Below are the code and all the weights of a small trained network. Each question names an input and a target symbol and asks about switching units off, where a switched-off unit gives its printed mean instead of its output.

import numpy as np


def w(rows, s, z=0):
    codes = np.array(rows[::2]) - 128.0
    scale = np.full(codes.shape[1], s)
    scale[-1] = z or s
    return codes * scale


def softmax(a):
    e = np.exp(a - a.max(-1, keepdims=True))
    return e / e.sum(-1, keepdims=True)


def log_softmax(a):
    a = a - a.max(-1, keepdims=True)
    return a - np.log(np.exp(a).sum(-1, keepdims=True))


def net(x, mask):
    ids = ['αβεζηξ'.index(c) for c in x.split()]
    T = len(ids)
    res = E[ids] + P[:T]
    u = 0
    for l in range(3):
        r = res
        for j in range(3):
            rows = slice(2 * j, 2 * j + 2)
            q, k, v = (r @ M[l][rows].T for M in (Q, K, V))
            z = softmax(np.where(np.tri(T) > 0, q @ k.T / 2**0.5, -1e9)) @ v
            o = O[l][rows]
            res = res + np.where(mask[u + j], z, o[:, -1]) @ o[:, :-1]
        u += 3
    return log_softmax(res[-1] @ U[:, :-1].T + U[:, -1])


Q, K, V, O = {}, {}, {}, {}
E = w([
[232,52,178,93,119,159,43,184,91,147],'α',
[134,143,206,139,96,195,144,195,99,203],'β',
[160,190,115,136,67,187,100,114,202,172],'ε',
[165,185,210,134,120,98,120,43,107,82],'ζ',
[105,138,119,112,165,152,73,115,100,98],'η',
[175,49,144,247,80,107,172,85,158,194],'ξ',
],0.013)
P = w([
[119,102,86,126,124,157,157,74,79,67],'0',
[207,175,67,157,126,195,125,58,44,162],'1',
[148,114,73,110,163,85,191,145,107,189],'2',
[93,62,138,119,116,159,128,94,140,80],'3',
[194,192,99,201,107,176,78,95,100,146],'4',
[147,125,125,103,159,82,182,161,136,166],'5',
[90,76,185,131,123,151,109,113,163,73],'6',
[187,200,123,203,78,167,51,111,122,145],'7',
[140,144,165,99,155,72,169,173,167,154],'8',
[84,90,216,133,129,140,88,119,191,68],'9',
[185,202,154,185,41,165,38,125,127,152],'10',
[125,159,197,91,158,84,150,208,188,153],'11',
[81,110,247,132,107,135,90,134,200,74],'12',
],0.011)
Q[0] = w([
[81,81,194,113,120,225,113,127,140,113],'0.h1',
[20,133,70,52,184,2,215,181,143,89],'0.h1',
[54,89,176,137,85,183,156,147,212,114],'0.h2',
[200,164,168,104,155,90,152,145,126,152],'0.h2',
[229,146,222,148,131,154,74,59,122,140],'0.h3',
[155,140,73,143,121,203,64,127,100,131],'0.h3',
],0.0072)
K[0] = w([
[108,174,212,111,103,135,166,129,139,137],'0.h1',
[206,132,87,128,69,156,122,142,65,135],'0.h1',
[1,191,161,133,138,160,113,158,139,117],'0.h2',
[183,122,109,127,139,85,78,102,131,87],'0.h2',
[99,138,183,81,130,142,51,170,144,69],'0.h3',
[144,114,90,117,121,170,108,202,133,146],'0.h3',
],0.0093)
V[0] = w([
[185,199,102,131,134,17,242,41,90,138],'0.h1',
[146,146,81,130,105,197,178,72,32,127],'0.h1',
[160,160,248,138,75,66,188,213,168,158],'0.h2',
[140,161,132,143,181,29,86,90,148,122],'0.h2',
[133,231,71,2,207,126,157,170,117,135],'0.h3',
[78,64,39,159,151,137,206,133,130,157],'0.h3',
],0.0053)
O[0] = w([
[48,144,64,144,39,138,162,228,64,46,154],'0.h1',
[165,186,30,176,156,129,188,126,53,65,187],'0.h1',
[101,76,254,65,63,133,68,79,119,185,106],'0.h2',
[159,88,123,109,83,133,137,241,160,125,109],'0.h2',
[37,59,35,121,61,122,37,107,128,187,28],'0.h3',
[158,96,60,144,245,110,154,122,130,182,2],'0.h3',
],0.0058,0.0042)
Q[1] = w([
[70,64,115,55,157,6,215,115,213,67],'1.h1',
[107,60,72,88,163,106,98,190,126,205],'1.h1',
[70,3,166,153,122,234,100,74,174,65],'1.h2',
[83,68,74,71,198,33,168,194,172,161],'1.h2',
[131,105,85,136,165,126,63,76,119,95],'1.h3',
[186,201,87,139,138,95,145,148,66,160],'1.h3',
],0.0069)
K[1] = w([
[210,216,93,148,73,142,169,111,38,144],'1.h1',
[144,71,21,78,203,139,162,65,35,151],'1.h1',
[209,130,183,81,72,100,76,254,176,168],'1.h2',
[199,94,26,134,169,135,115,155,20,132],'1.h2',
[114,109,130,129,146,86,148,129,106,107],'1.h3',
[139,152,54,116,150,175,115,220,129,144],'1.h3',
],0.0077)
V[1] = w([
[65,160,42,71,96,254,99,247,153,139],'1.h1',
[91,193,146,170,84,121,137,23,211,161],'1.h1',
[165,40,216,39,164,124,111,226,11,107],'1.h2',
[200,85,90,73,135,128,54,114,185,74],'1.h2',
[166,117,151,59,146,80,119,115,25,91],'1.h3',
[116,40,106,164,162,146,167,171,130,122],'1.h3',
],0.0051)
O[1] = w([
[137,122,140,114,172,204,202,52,150,146,4],'1.h1',
[121,83,58,163,143,118,99,152,199,56,210],'1.h1',
[255,137,50,48,153,91,137,133,197,129,87],'1.h2',
[139,131,110,185,124,147,209,194,138,38,103],'1.h2',
[88,64,148,164,91,115,97,94,117,144,168],'1.h3',
[136,140,145,161,208,156,151,94,103,177,56],'1.h3',
],0.0069,0.0037)
Q[2] = w([
[162,174,131,167,103,139,54,95,113,168],'2.h1',
[172,188,109,177,86,194,113,154,143,96],'2.h1',
[146,89,113,138,135,52,141,119,144,104],'2.h2',
[202,138,137,152,84,161,92,99,108,114],'2.h2',
[155,142,163,112,116,1,171,138,95,122],'2.h3',
[111,93,169,176,104,212,106,91,167,51],'2.h3',
],0.0088)
K[2] = w([
[89,103,200,87,182,103,123,125,220,45],'2.h1',
[59,72,163,91,127,127,107,199,255,166],'2.h1',
[89,138,56,146,120,114,57,109,104,83],'2.h2',
[153,111,200,126,90,170,113,103,206,52],'2.h2',
[180,65,165,194,114,56,104,163,136,162],'2.h3',
[103,202,168,25,86,158,125,172,194,103],'2.h3',
],0.0079)
V[2] = w([
[123,153,143,131,129,102,117,57,130,2],'2.h1',
[162,197,155,138,66,172,90,141,171,147],'2.h1',
[81,85,141,72,177,103,109,235,126,101],'2.h2',
[77,199,101,112,100,140,84,41,100,101],'2.h2',
[135,73,104,157,50,111,148,164,233,228],'2.h3',
[146,117,87,121,120,108,145,89,114,134],'2.h3',
],0.0065)
O[2] = w([
[64,161,131,195,254,127,95,107,79,213,255],'2.h1',
[175,127,75,170,180,187,206,170,138,59,204],'2.h1',
[145,239,127,157,191,59,149,163,70,182,22],'2.h2',
[116,58,83,119,209,139,10,173,223,162,208],'2.h2',
[98,38,112,173,194,231,139,127,68,125,51],'2.h3',
[144,106,119,165,116,132,104,166,175,112,110],'2.h3',
],0.0062,0.0059)
U = w([
[135,178,80,165,254,90,114,185,135,178,219],'α',
[31,85,124,122,7,42,75,173,129,85,37],'β',
[115,94,194,60,173,147,82,46,151,238,254],'ε',
[90,79,119,184,176,221,157,119,100,77,23],'ζ',
[220,120,57,90,129,135,155,123,180,95,155],'η',
[121,164,148,147,130,127,215,111,93,132,116],'ξ',
],0.0062,0.00095)

Each question gives the input, a string of symbols that net reads in full, and the target symbol t.
The units are the heads (2 rows each of Q, K, V and O). Each row of codes is followed by its name. A weight is (code - 128) times the scale printed after its matrix; where a second scale follows, it is the last column's (O and U).
mask holds one flag per head, layer by layer. A switched-off head (its flag False) gives its mean, the last column of its rows in O, instead of its output. The means were averaged over made-up inputs and are rounded, as every weight is.
A unit's drop is (log p(t) with every unit on - log p(t) with that unit switched off) / (log p(t) with every unit on - log p(t) with every unit switched off).
The circuit of an input: a set's keep is (log p(t) with only the set's units on - log p(t) with every unit switched off) / (log p(t) with every unit on - log p(t) with every unit switched off). Starting from all 9 units, units are removed one at a time, each time the one whose removal leaves the highest keep (on an exact tie, the one counted first), for as long as the keep stays at least 0.8.
units of the circuit, in order: the units of the circuit, biggest drop first
unit that matters most: the unit with the biggest drop
heads that matter: for each layer, one digit per head in row order, 1 if its drop is at least 0.15 and else 0, layers parted by /
input ε β ζ β ζ β ζ ε ζ ζ ε, target α: unit that matters most => 2.h1
input η ζ ξ α η β, target ξ: units of the circuit, in order => 2.h2; 1.h1
input α β η β β, target η: heads that matter => 000 / 010 / 100
input ζ η ζ η ζ ζ ζ ε α β ε, target η: units of the circuit, in order => 1.h2; 2.h1; 0.h1
input ε α ζ ε η, target ζ: heads that matter => 000 / 110 / 000
input α β ε ζ ζ β η ε, target ε: units of the circuit, in order => 0.h1; 2.h1
input α β η ζ ξ, target α: units of the circuit, in order => 2.h1; 1.h1; 2.h2
input α ε ξ ε ξ, target ζ: units of the circuit, in order => 1.h2; 1.h1; 2.h3
input ε β α ζ β ζ α ζ β α β ξ η, target ε: units of the circuit, in order => 0.h2; 0.h1
input η η η ζ ε α ξ ε, target β: units of the circuit, in order => 1.h1; 2.h1; 0.h3
input α ε α η ε η ζ ζ ξ ζ β ζ β, target ε: units of the circuit, in order => 0.h2; 1.h2
input η β η η ζ α η, target η: heads that matter => 000 / 010 / 000
input ξ ζ η η ζ ξ α ζ, target ξ: units of the circuit, in order => 2.h2; 1.h2; 1.h1
input ε ξ ζ ζ α, target α: units of the circuit, in order => 2.h1; 1.h1
input β ε η β η β ζ β, target α: unit that matters most => 2.h1
input ζ α ξ α β, target ξ: units of the circuit, in order => 2.h2; 1.h1; 1.h2
input ζ ε ε ζ η ε ζ η ε ξ ε η η, target ζ: units of the circuit, in order => 2.h3; 1.h2; 1.h1
input ε ζ ξ ζ ξ β ζ α ξ ε α η ξ, target η: units of the circuit, in order => 1.h2; 0.h1; 2.h1
input ξ η ξ β η η β α β ζ ξ, target α: heads that matter => 001 / 100 / 110
input ζ ζ ζ ξ η ε α η, target ξ: unit that matters most => 2.h2
input ε α η β β β η, target ε: heads that matter => 010 / 010 / 000
input ζ ζ η η ζ β η η α, target ε: heads that matter => 100 / 100 / 000
input ξ ζ ε α β ξ ζ α ξ η, target η: heads that matter => 100 / 010 / 100
input ε ε β η ζ, target ε: heads that matter => 100 / 000 / 110
input ζ β ζ α, target η: heads that matter => 000 / 010 / 000
input ε η ξ ζ η ζ ξ β ζ β ξ, target η: heads that matter => 000 / 010 / 100
